Below are the code and all the weights of a small trained network. Each question names an input and a class and asks about switching units off, where a switched-off unit gives its printed mean instead of its output.

import numpy as np


def w(rows, s, z=0):
    codes = np.array(rows[::2]) - 128.0
    scale = np.full(codes.shape[1], s)
    scale[-1] = z or s
    return codes * scale


def norm(h):
    return h / np.sqrt((h * h).mean(-1, keepdims=True) + 1e-5)


def f(y):
    return np.maximum(y, 0)


def log_softmax(a):
    a = a - a.max(-1, keepdims=True)
    return a - np.log(np.exp(a).sum(-1, keepdims=True))


def net(x, mask):
    res = np.array(x, float).reshape(1, 7) / 4 @ E
    u = 0
    for l in range(3):
        y = f(norm(res) @ A[l][:, :-1].T + A[l][:, -1])
        res = res + np.where(mask[u : u + 10], y, B[l][:, -1]) @ B[l][:, :-1]
        u += 10
    return log_softmax(norm(res)[-1] @ U[:, :-1].T + U[:, -1])


A, B = {}, {}
E = w([
[142,169,46,122,120,173],'x0',
[171,147,161,87,12,128],'x1',
[125,126,128,127,128,126],'x2',
[76,69,109,112,92,174],'x3',
[96,152,117,249,86,100],'x4',
[227,57,120,171,147,166],'x5',
[129,129,131,129,131,128],'x6',
],0.0011)
A[0] = w([
[107,128,108,29,154,104,114],'0.n0',
[126,148,6,132,181,156,140],'0.n1',
[150,86,90,186,107,109,116],'0.n2',
[34,10,78,119,68,198,1],'0.n3',
[44,15,149,106,19,207,115],'0.n4',
[171,55,133,147,134,149,209],'0.n5',
[10,16,89,135,133,200,103],'0.n6',
[184,210,161,147,211,100,103],'0.n7',
[116,155,144,162,231,127,187],'0.n8',
[90,165,107,92,114,118,172],'0.n9',
],0.0023,0.0022)
B[0] = w([
[117,129,196,122,162,228,192],'0.n0',
[118,62,151,122,96,110,214],'0.n1',
[113,114,176,95,134,182,171],'0.n2',
[249,254,116,181,206,59,158],'0.n3',
[204,219,145,153,188,36,222],'0.n4',
[72,113,159,95,116,146,249],'0.n5',
[243,254,165,116,150,28,210],'0.n6',
[173,202,146,106,128,82,177],'0.n7',
[165,139,130,86,52,96,232],'0.n8',
[138,99,153,129,110,160,222],'0.n9',
],0.0025,0.0016)
A[1] = w([
[163,159,62,112,67,176,230],'1.n0',
[111,93,102,165,231,122,133],'1.n1',
[150,196,33,134,150,173,121],'1.n2',
[81,121,114,177,87,109,23],'1.n3',
[115,165,129,162,112,85,188],'1.n4',
[174,149,132,161,80,86,40],'1.n5',
[122,152,9,111,121,177,56],'1.n6',
[158,101,127,196,131,107,36],'1.n7',
[5,199,79,79,146,109,2],'1.n8',
[79,149,110,125,215,92,188],'1.n9',
],0.0033,0.00085)
B[1] = w([
[97,101,154,121,152,75,255],'1.n0',
[153,148,97,84,3,110,163],'1.n1',
[114,108,162,140,169,69,199],'1.n2',
[115,136,126,142,168,184,166],'1.n3',
[121,128,158,90,160,156,251],'1.n4',
[133,143,95,104,153,129,242],'1.n5',
[92,87,165,142,144,61,168],'1.n6',
[111,149,127,105,152,153,173],'1.n7',
[136,154,228,126,74,128,213],'1.n8',
[157,126,110,106,51,139,202],'1.n9',
],0.0037,0.0016)
A[2] = w([
[156,136,160,118,127,95,122],'2.n0',
[110,142,97,96,42,61,117],'2.n1',
[79,113,171,103,114,92,184],'2.n2',
[181,121,111,144,133,125,59],'2.n3',
[94,146,102,105,144,101,151],'2.n4',
[159,125,204,99,122,105,177],'2.n5',
[102,174,133,253,100,127,212],'2.n6',
[183,57,96,154,146,131,26],'2.n7',
[83,135,78,120,146,106,168],'2.n8',
[174,100,128,136,145,171,255],'2.n9',
],0.0044,0.00085)
B[2] = w([
[112,133,87,139,116,131,198],'2.n0',
[183,86,105,148,100,174,180],'2.n1',
[144,99,113,197,165,130,198],'2.n2',
[102,165,151,142,83,126,144],'2.n3',
[136,133,146,153,134,131,146],'2.n4',
[100,119,70,160,141,135,254],'2.n5',
[144,90,128,2,172,145,162],'2.n6',
[87,179,182,183,85,151,144],'2.n7',
[128,87,131,155,140,149,133],'2.n8',
[57,180,160,109,131,123,155],'2.n9',
],0.0038,0.0046)
U = w([
[211,243,103,128,155,47,141],'0',
[107,86,170,3,212,171,141],'1',
[48,188,253,190,48,154,103],'2',
[105,122,69,178,156,135,251],'3',
[199,62,54,148,35,144,68],'4',
[100,27,141,218,199,60,43],'5',
],0.0062,0.0024)

Each question gives the input, the list of numbers given to net, and the class t.
The units are the neurons (one row each of A and B). Each row of codes is followed by its name. A weight is (code - 128) times the scale printed after its matrix; where a second scale follows, it is the last column's (A, B and U).
mask holds one flag per neuron, layer by layer. A switched-off neuron (its flag False) gives its mean, the last column of its row in B, instead of its output. The means were averaged over made-up inputs and are rounded, as every weight is.
A unit's drop is (log p(t) with every unit on - log p(t) with that unit switched off) / (log p(t) with every unit on - log p(t) with every unit switched off).
The circuit of an input: a set's keep is (log p(t) with only the set's units on - log p(t) with every unit switched off) / (log p(t) with every unit on - log p(t) with every unit switched off). Starting from the 12 units with the biggest drops (on a tie, the unit counted first), units are removed one at a time, each time the one whose removal leaves the highest keep (on an exact tie, the one counted first), for as long as the keep stays at least 0.8.
units of the circuit, in order: the units of the circuit, biggest drop first
unit that matters most: the unit with the biggest drop
k most important neurons: the k neurons with the biggest drops, biggest first
k most important neurons of layer l: the k neurons of layer l with the biggest drops, biggest first
input [5,7,-8,8,-6,1,-4], class 0: units of the circuit, in order -> [0.n4; 0.n3]
input [7,-5,-7,2,1,-8,-6], class 2: units of the circuit, in order -> [1.n8]
input [-4,-8,-3,4,0,-6,7], class 4: units of the circuit, in order -> [1.n9; 2.n1; 1.n1]
input [-8,1,-6,-4,-2,-5,1], class 5: units of the circuit, in order -> [2.n2; 0.n6; 2.n9]
input [8,6,1,5,1,5,3], class 5: 2 most important neurons of layer 0 -> [0.n8; 0.n6]
input [5,1,-4,7,-7,-4,0], class 0: units of the circuit, in order -> [0.n4; 0.n6; 0.n3]
input [-6,-7,5,8,-1,-5,-1], class 0: units of the circuit, in order -> [0.n6; 0.n3; 1.n9]
input [3,-8,-2,2,-5,-7,1], class 4: units of the circuit, in order -> [1.n9; 2.n1; 1.n1]
input [7,-3,-4,-4,6,-3,3], class 5: 2 most important neurons of layer 1 -> [1.n2; 1.n6]
input [3,-7,-4,7,-3,-1,7], class 0: units of the circuit, in order -> [0.n6; 0.n3]
input [3,3,3,5,7,8,-8], class 2: 2 most important neurons of layer 2 -> [2.n7; 2.n3]
input [8,6,5,5,-7,2,-5], class 5: 2 most important neurons of layer 2 -> [2.n6; 2.n2]
input [3,7,6,6,7,0,-1], class 1: 2 most important neurons -> [2.n6; 0.n8]
input [1,-4,6,2,5,-1,3], class 1: unit that matters most -> 1.n3
input [-8,5,-7,6,8,1,7], class 1: 2 most important neurons -> [2.n6; 1.n0]
input [8,-4,3,-4,6,-4,3], class 5: 3 most important neurons -> [1.n2; 1.n6; 2.n2]
input [-1,6,1,1,6,-3,-5], class 1: 4 most important neurons -> [2.n6; 1.n3; 0.n8; 0.n6]
input [6,-5,8,5,8,-6,-1], class 1: 2 most important neurons -> [2.n6; 1.n3]
input [5,-5,4,8,3,-6,2], class 0: 2 most important neurons -> [0.n6; 0.n3]
input [4,-5,-6,-3,-3,-8,4], class 2: unit that matters most -> 1.n8
input [-1,7,-6,8,3,-5,-6], class 0: 2 most important neurons -> [0.n4; 0.n3]
input [0,5,6,6,-3,5,6], class 0: 2 most important neurons -> [0.n4; 0.n3]
input [6,-7,-3,8,7,6,-4], class 0: 4 most important neurons -> [0.n6; 0.n3; 2.n5; 1.n1]
input [1,-8,-2,-7,4,-3,1], class 4: 2 most important neurons of layer 0 -> [0.n6; 0.n4]
input [7,-2,-5,-6,4,2,5], class 5: 3 most important neurons of layer 1 -> [1.n2; 1.n0; 1.n6]
input [7,-6,6,2,-1,8,-6], class 2: 2 most important neurons -> [2.n7; 0.n1]
input [6,3,1,5,-1,8,-5], class 2: unit that matters most -> 2.n7
input [-7,1,4,-6,1,8,6], class 2: 3 most important neurons of layer 2 -> [2.n9; 2.n7; 2.n2]
input [3,-3,1,-2,5,-1,-3], class 1: 2 most important neurons of layer 0 -> [0.n1; 0.n6]
